Here is a tiny trained network, its code and every weight. The questions are about switching its units off for an input and a class, where a switched-off unit gives its printed mean instead of its output.

import numpy as np


def w(rows, s, z=0):
    codes = np.array(rows[::2]) - 128.0
    scale = np.full(codes.shape[1], s)
    scale[-1] = z or s
    return codes * scale


def f(y):
    return y / 2 * (1 + np.tanh(0.7978845608 * (y + 0.044715 * y**3)))


def log_softmax(a):
    a = a - a.max(-1, keepdims=True)
    return a - np.log(np.exp(a).sum(-1, keepdims=True))


def net(x, mask):
    res = np.array(x, float).reshape(1, 5) / 4 @ E
    y = f(res @ A[0][:, :-1].T + A[0][:, -1])
    res = res + np.where(mask, y, B[0][:, -1]) @ B[0][:, :-1]
    return log_softmax(res[-1] @ U[:, :-1].T + U[:, -1])


A, B = {}, {}
E = w([
[26,254,154],'x0',
[229,163,110],'x1',
[122,188,2],'x2',
[70,45,100],'x3',
[121,150,139],'x4',
],0.0061)
A[0] = w([
[73,174,69,144],'N0',
[49,140,112,131],'N1',
[116,182,153,126],'N2',
[161,135,235,254],'N3',
[136,39,140,132],'N4',
[71,95,148,74],'N5',
[69,67,91,47],'N6',
[114,135,126,85],'N7',
[122,55,33,43],'N8',
[71,144,253,193],'N9',
[166,149,48,249],'N10',
[86,102,152,7],'N11',
],0.014,0.004)
B[0] = w([
[66,211,164,183],'N0',
[43,168,114,173],'N1',
[67,173,92,164],'N2',
[215,123,53,252],'N3',
[123,29,211,223],'N4',
[108,131,90,156],'N5',
[64,70,162,165],'N6',
[113,126,131,119],'N7',
[98,127,253,200],'N8',
[149,112,44,255],'N9',
[227,174,171,224],'N10',
[118,139,102,131],'N11',
],0.019,0.0071)
U = w([
[137,60,103,3],'0',
[182,105,97,184],'1',
[104,66,1,106],'2',
[78,61,212,199],'3',
[17,139,101,119],'4',
[153,199,154,118],'5',
[29,210,159,103],'6',
],0.0084,0.005)

Each question gives the input, the list of numbers given to net, and the class t.
The units are the neurons (one row each of A and B). Each row of codes is followed by its name. A weight is (code - 128) times the scale printed after its matrix; where a second scale follows, it is the last column's (A, B and U).
mask holds one flag per neuron, in row order. A switched-off neuron (its flag False) gives its mean, the last column of its row in B, instead of its output. The means were averaged over made-up inputs and are rounded, as every weight is.
A unit's drop is (log p(t) with every unit on - log p(t) with that unit switched off) / (log p(t) with every unit on - log p(t) with every unit switched off).
The circuit of an input: a set's keep is (log p(t) with only the set's units on - log p(t) with every unit switched off) / (log p(t) with every unit on - log p(t) with every unit switched off). Starting from all 12 units, units are removed one at a time, each time the one whose removal leaves the highest keep (on an exact tie, the one counted first), for as long as the keep stays at least 0.8.
circuit, biggest first: the units of the circuit, biggest drop first
unit that matters most: the unit with the biggest drop
top k neurons: the k neurons with the biggest drops, biggest first
drop of u: that unit's drop, to one decimal
input [4,-4,8,-5,-1], class 6: unit that matters most	N0
input [-4,-5,-7,-4,2], class 2: circuit, biggest first	[N9 N10]
input [1,-5,1,-3,5], class 4: circuit, biggest first	[N10 N1]
input [-2,8,6,-2,2], class 5: circuit, biggest first	[N10 N3]
input [-4,0,8,1,-8], class 3: top 2 neurons	[N8 N3]
input [0,1,-4,0,-6], class 2: circuit, biggest first	[N10 N8]
input [2,1,6,2,2], class 6: top 2 neurons	[N0 N3]
input [-4,-3,2,-2,-6], class 3: circuit, biggest first	[N3 N9]
input [-3,-5,-5,2,-1], class 2: top 2 neurons	[N9 N8]
input [5,4,5,-7,3], class 6: top 4 neurons	[N0 N2 N3 N9]
input [-1,-6,6,7,5], class 6: top 3 neurons	[N0 N1 N4]
input [-3,8,6,-6,-2], class 5: top 4 neurons	[N10 N3 N9 N4]
input [-1,8,6,8,0], class 5: top 2 neurons	[N10 N4]
input [-6,8,-6,8,5], class 3: circuit, biggest first	[N4]
input [6,6,-7,0,8], class 2: drop of N11	0.0
input [7,3,-1,6,7], class 4: drop of N10	0.5
input [0,-3,7,-3,-3], class 6: drop of N9	0.1
